Here is a tiny trained network, its code and every weight. The questions are about switching its units off for an input and a target symbol, where a switched-off unit gives its printed mean instead of its output.

import numpy as np


def w(rows, s, z=0):
    codes = np.array(rows[::2]) - 128.0
    scale = np.full(codes.shape[1], s)
    scale[-1] = z or s
    return codes * scale


def f(y):
    return np.maximum(y, 0)


def softmax(a):
    e = np.exp(a - a.max(-1, keepdims=True))
    return e / e.sum(-1, keepdims=True)


def log_softmax(a):
    a = a - a.max(-1, keepdims=True)
    return a - np.log(np.exp(a).sum(-1, keepdims=True))


def net(x, mask):
    ids = ['ΞΩαγδζηθλμπστφψ'.index(c) for c in x.split()]
    T = len(ids)
    res = E[ids] + P[:T]
    r = res
    for j in range(3):
        rows = slice(2 * j, 2 * j + 2)
        q, k, v = (r @ M[0][rows].T for M in (Q, K, V))
        z = softmax(np.where(np.tri(T) > 0, q @ k.T / 2**0.5, -1e9)) @ v
        o = O[0][rows]
        res = res + np.where(mask[j], z, o[:, -1]) @ o[:, :-1]
    y = f(res @ A[0][:, :-1].T + A[0][:, -1])
    res = res + np.where(mask[3:7], y, B[0][:, -1]) @ B[0][:, :-1]
    return log_softmax(res[-1] @ U[:, :-1].T + U[:, -1])


Q, K, V, O, A, B = {}, {}, {}, {}, {}, {}
E = w([
[116,147,75,47,109,41,140,187,98,164,121],'Ξ',
[88,126,84,57,124,50,146,204,82,152,130],'Ω',
[72,46,210,52,103,62,60,92,126,44,113],'α',
[107,133,52,27,96,21,131,193,96,179,151],'γ',
[87,87,173,162,222,181,175,166,90,76,118],'δ',
[126,40,55,130,82,51,133,161,108,139,49],'ζ',
[206,124,89,156,50,139,96,211,119,86,148],'η',
[152,37,37,89,56,148,130,254,96,105,108],'θ',
[199,54,75,97,151,121,127,174,174,67,200],'λ',
[200,184,245,108,103,70,96,142,103,206,174],'μ',
[193,84,96,213,144,106,6,33,169,182,71],'π',
[165,166,97,177,92,67,144,184,196,103,211],'σ',
[206,164,108,37,148,87,229,152,186,156,65],'τ',
[128,144,108,215,103,67,234,167,129,168,93],'φ',
[84,160,24,93,77,168,138,72,173,205,183],'ψ',
],0.0098)
P = w([
[98,222,89,115,229,64,22,210,61,47,58],'0',
[149,176,57,83,187,54,66,204,50,52,80],'1',
[182,154,58,100,170,61,86,204,63,52,97],'2',
[171,136,60,99,161,76,102,194,79,93,106],'3',
[169,127,67,105,137,91,118,179,103,109,110],'4',
[178,105,92,118,128,109,135,185,118,128,120],'5',
[190,100,102,113,100,118,154,172,137,151,127],'6',
[180,77,113,116,97,132,168,162,160,173,142],'7',
[186,71,122,132,85,160,185,165,169,195,142],'8',
[191,58,126,137,63,181,206,147,189,217,148],'9',
[170,44,150,128,55,197,221,151,206,232,148],'10',
[172,29,152,137,39,207,236,140,213,255,168],'11',
],0.006)
Q[0] = w([
[76,210,214,175,217,242,43,2,127,48,191],'h0',
[39,112,161,71,165,159,62,118,95,178,186],'h0',
[36,167,249,191,153,168,54,18,56,103,166],'h1',
[56,174,197,173,227,192,94,46,124,52,65],'h1',
[214,49,70,199,82,132,113,234,153,62,206],'h2',
[231,43,11,30,85,32,216,211,87,213,91],'h2',
],0.0083)
K[0] = w([
[75,188,82,94,199,20,20,158,5,14,105],'h0',
[163,2,169,157,155,92,118,236,67,29,87],'h0',
[88,200,52,16,147,98,7,164,81,37,84],'h1',
[93,208,84,130,192,76,68,197,56,39,104],'h1',
[180,194,199,126,157,144,239,71,251,206,135],'h2',
[176,27,157,215,29,228,226,136,232,231,191],'h2',
],0.0067)
V[0] = w([
[112,56,56,186,52,219,38,51,70,164,190],'h0',
[120,113,220,165,152,88,52,171,3,124,104],'h0',
[191,171,182,24,87,93,59,150,190,146,173],'h1',
[181,175,176,210,75,140,158,72,136,196,70],'h1',
[143,201,165,203,171,111,142,109,192,52,254],'h2',
[29,200,93,164,103,25,183,128,104,181,213],'h2',
],0.0076)
O[0] = w([
[152,118,124,74,122,158,69,73,2,98,91,2],'h0',
[211,42,124,151,99,175,202,151,111,192,96,85],'h0',
[90,150,72,25,97,160,169,102,169,112,43,153],'h1',
[186,112,52,169,165,59,162,219,98,127,118,97],'h1',
[125,104,141,179,48,66,216,67,125,51,157,55],'h2',
[102,146,62,209,155,139,175,38,110,165,244,171],'h2',
],0.0083,0.0068)
A[0] = w([
[167,205,69,255,188,89,138,172,92,139,134,89],'n0',
[109,110,29,121,144,63,100,183,108,18,134,31],'n1',
[113,108,179,78,46,100,170,129,142,135,141,253],'n2',
[140,175,182,132,205,119,167,149,111,230,143,203],'n3',
],0.0068,0.004)
B[0] = w([
[123,103,116,39,112,158,77,144,179,38,187,208],'n0',
[185,192,152,119,254,91,243,95,177,50,106,166],'n1',
[94,146,179,187,64,128,97,92,88,139,104,204],'n2',
[190,128,157,139,158,156,105,41,77,145,135,254],'n3',
],0.0072,0.0079)
U = w([
[124,145,114,148,133,140,127,117,126,143,127,73],'Ξ',
[68,112,191,188,211,213,196,123,89,107,113,253],'Ω',
[130,119,123,122,119,125,115,110,135,121,126,57],'α',
[61,147,39,88,67,196,117,82,140,203,195,67],'γ',
[223,194,212,166,53,51,112,99,72,216,182,152],'δ',
[175,51,76,163,171,64,2,77,149,203,89,100],'ζ',
[143,182,114,156,34,132,93,188,79,89,108,195],'η',
[119,152,136,69,91,187,66,223,93,128,147,98],'θ',
[67,47,205,65,47,75,56,102,146,69,129,187],'λ',
[126,52,54,75,79,137,218,124,128,129,81,132],'μ',
[190,101,146,72,138,91,157,154,66,92,90,110],'π',
[92,121,113,195,61,74,171,72,106,74,122,190],'σ',
[64,180,154,144,135,83,126,215,200,125,105,82],'τ',
[192,82,102,140,158,97,151,152,163,124,201,64],'φ',
[135,187,141,90,199,108,124,45,82,40,103,118],'ψ',
],0.0076,0.0052)

Each question gives the input, a string of symbols that net reads in full, and the target symbol t.
The units are the heads (2 rows each of Q, K, V and O) and the neurons (one row each of A and B). Each row of codes is followed by its name. A weight is (code - 128) times the scale printed after its matrix; where a second scale follows, it is the last column's (O, A, B and U).
mask holds one flag per unit, heads first, then neurons. A switched-off unit (its flag False) gives its mean, the last column of its rows in O or B, instead of its output. The means were averaged over made-up inputs and are rounded, as every weight is.
A unit's drop is (log p(t) with every unit on - log p(t) with that unit switched off) / (log p(t) with every unit on - log p(t) with every unit switched off).
The circuit of an input: a set's keep is (log p(t) with only the set's units on - log p(t) with every unit switched off) / (log p(t) with every unit on - log p(t) with every unit switched off). Starting from all 7 units, units are removed one at a time, each time the one whose removal leaves the highest keep (on an exact tie, the one counted first), for as long as the keep stays at least 0.8.
units of the circuit, in order: the units of the circuit, biggest drop first
k most important neurons: the k neurons with the biggest drops, biggest first
heads that matter: for each layer, one digit per head in row order, 1 if its drop is at least 0.15 and else 0, layers parted by /
input τ τ μ θ γ σ ζ φ Ω Ξ, target φ: units of the circuit, in order : (h1 n0 h2)
input γ α τ Ω λ φ ζ π φ ψ θ, target ψ: units of the circuit, in order : (h0 n1)
input ψ τ η, target ψ: heads that matter : 100
input Ξ φ τ μ τ δ φ σ φ δ Ω, target φ: units of the circuit, in order : (h1 n0)
input γ μ τ Ω γ θ, target θ: heads that matter : 011
input δ λ γ τ ζ δ φ δ θ Ξ ζ γ, target ζ: heads that matter : 011
input π Ξ φ τ, target φ: units of the circuit, in order : (h1 h0 n0 h2)
input τ γ γ Ω γ Ω ψ α τ τ γ η, target τ: units of the circuit, in order : (h0 h1 n3 h2)
input δ γ γ ζ γ, target ζ: heads that matter : 001
input λ δ γ ψ δ μ η δ λ, target λ: heads that matter : 011
input φ δ δ γ, target δ: units of the circuit, in order : (h1)
input τ δ δ φ π γ τ γ μ φ, target φ: units of the circuit, in order : (h1 n0)
input Ξ μ ζ, target μ: units of the circuit, in order : (h0 h1)
input γ μ δ σ Ξ δ λ γ, target λ: units of the circuit, in order : (h2 h1)
input ψ φ Ξ ζ μ γ σ τ μ γ Ξ, target μ: units of the circuit, in order : (h1)
input η δ τ δ μ μ γ μ λ λ Ξ, target λ: units of the circuit, in order : (h2 h0)
input Ξ ψ δ φ, target ψ: 3 most important neurons : (n0 n1 n3)
input λ η γ ψ Ω π φ τ, target φ: units of the circuit, in order : (h1 n0 h2)
input γ Ω α ψ λ λ, target ψ: 2 most important neurons : (n1 n0)
input λ γ γ γ, target γ: heads that matter : 010
input γ ψ α Ω ζ Ξ Ω φ φ τ ζ, target φ: heads that matter : 010
input Ξ τ ψ τ Ω φ Ω π σ, target σ: heads that matter : 001
input γ δ γ γ ψ γ λ, target ψ: heads that matter : 100
input τ γ γ γ γ, target γ: heads that matter : 011
